Below are the code and all the weights of a small trained network. Each question names an input and a class and asks about switching units off, where a switched-off unit gives its printed mean instead of its output.

import numpy as np


def w(rows, s, z=0):
    codes = np.array(rows[::2]) - 128.0
    scale = np.full(codes.shape[1], s)
    scale[-1] = z or s
    return codes * scale


def f(y):
    return y / 2 * (1 + np.tanh(0.7978845608 * (y + 0.044715 * y**3)))


def log_softmax(a):
    a = a - a.max(-1, keepdims=True)
    return a - np.log(np.exp(a).sum(-1, keepdims=True))


def net(x, mask):
    res = np.array(x, float).reshape(1, 3) / 4 @ E
    y = f(res @ A[0][:, :-1].T + A[0][:, -1])
    res = res + np.where(mask, y, B[0][:, -1]) @ B[0][:, :-1]
    return log_softmax(res[-1] @ U[:, :-1].T + U[:, -1])


A, B = {}, {}
E = w([
[90,3,88,167,88,140],'x0',
[147,147,87,66,101,237],'x1',
[196,50,147,74,179,154],'x2',
],0.013)
A[0] = w([
[67,198,74,175,54,123,75],'neuron 0',
[90,94,84,108,94,117,99],'neuron 1',
[152,52,172,23,200,159,140],'neuron 2',
[139,242,198,98,102,143,109],'neuron 3',
[180,108,68,80,117,177,108],'neuron 4',
[74,80,104,163,107,177,130],'neuron 5',
[125,59,120,167,94,124,112],'neuron 6',
[107,93,126,224,78,162,108],'neuron 7',
[98,134,59,101,126,213,154],'neuron 8',
[118,159,92,51,34,198,108],'neuron 9',
[96,179,99,167,75,124,255],'neuron 10',
[85,142,165,168,137,10,103],'neuron 11',
[97,105,176,193,149,45,158],'neuron 12',
[67,183,41,110,80,209,118],'neuron 13',
[78,79,51,110,34,147,117],'neuron 14',
],0.012,0.015)
B[0] = w([
[252,58,153,156,87,53,185],'neuron 0',
[153,155,144,119,127,110,160],'neuron 1',
[162,115,97,111,149,73,223],'neuron 2',
[101,171,177,79,90,112,205],'neuron 3',
[144,131,127,163,150,114,179],'neuron 4',
[103,145,153,88,118,114,202],'neuron 5',
[138,165,152,106,134,129,195],'neuron 6',
[114,143,166,116,139,120,193],'neuron 7',
[117,134,111,145,163,125,204],'neuron 8',
[86,129,161,181,175,157,194],'neuron 9',
[148,110,60,91,130,123,254],'neuron 10',
[113,137,149,157,178,136,211],'neuron 11',
[106,142,106,156,177,121,233],'neuron 12',
[118,113,130,165,186,123,201],'neuron 13',
[109,159,158,90,113,100,216],'neuron 14',
],0.02,0.016)
U = w([
[101,143,137,196,166,128,133],'0',
[110,187,190,47,106,104,127],'1',
[209,83,120,123,124,95,120],'2',
[103,124,3,56,137,145,250],'3',
[151,89,143,135,77,138,87],'4',
[144,118,127,131,59,158,99],'5',
[128,141,115,128,111,200,97],'6',
],0.019,0.013)

Each question gives the input, the list of numbers given to net, and the class t.
The units are the neurons (one row each of A and B). Each row of codes is followed by its name. A weight is (code - 128) times the scale printed after its matrix; where a second scale follows, it is the last column's (A, B and U).
mask holds one flag per neuron, in row order. A switched-off neuron (its flag False) gives its mean, the last column of its row in B, instead of its output. The means were averaged over made-up inputs and are rounded, as every weight is.
A unit's drop is (log p(t) with every unit on - log p(t) with that unit switched off) / (log p(t) with every unit on - log p(t) with every unit switched off).
The circuit of an input: a set's keep is (log p(t) with only the set's units on - log p(t) with every unit switched off) / (log p(t) with every unit on - log p(t) with every unit switched off). Starting from the 12 units with the biggest drops (on a tie, the unit counted first), units are removed one at a time, each time the one whose removal leaves the highest keep (on an exact tie, the one counted first), for as long as the keep stays at least 0.8.
circuit, biggest first: the units of the circuit, biggest drop first
k most important neurons: the k neurons with the biggest drops, biggest first
drop when u is switched off: that unit's drop, to one decimal
input [2,2,-3], class 3: circuit, biggest first => (neuron 10)
input [5,1,-5], class 1: 4 most important neurons => (neuron 14; neuron 5; neuron 7; neuron 2)
input [6,6,-5], class 0: 4 most important neurons => (neuron 13; neuron 9; neuron 3; neuron 8)
input [7,-5,7], class 1: 3 most important neurons => (neuron 0; neuron 6; neuron 10)
input [4,-3,-1], class 1: 3 most important neurons => (neuron 13; neuron 9; neuron 2)
input [1,-3,-3], class 3: 2 most important neurons => (neuron 10; neuron 9)
input [-8,8,-1], class 0: 2 most important neurons => (neuron 9; neuron 13)
input [7,8,0], class 0: 2 most important neurons => (neuron 9; neuron 13)
input [-4,5,4], class 0: 2 most important neurons => (neuron 10; neuron 9)
input [-7,0,-8], class 2: 2 most important neurons => (neuron 0; neuron 10)
input [7,-6,-7], class 1: 4 most important neurons => (neuron 7; neuron 14; neuron 5; neuron 6)
input [0,3,-5], class 2: drop when neuron 0 is switched off => 1.3
input [-2,5,-4], class 0: drop when neuron 13 is switched off => 0.2
input [6,-5,3], class 1: circuit, biggest first => (neuron 6)
input [1,6,-7], class 2: drop when neuron 0 is switched off => 2.6
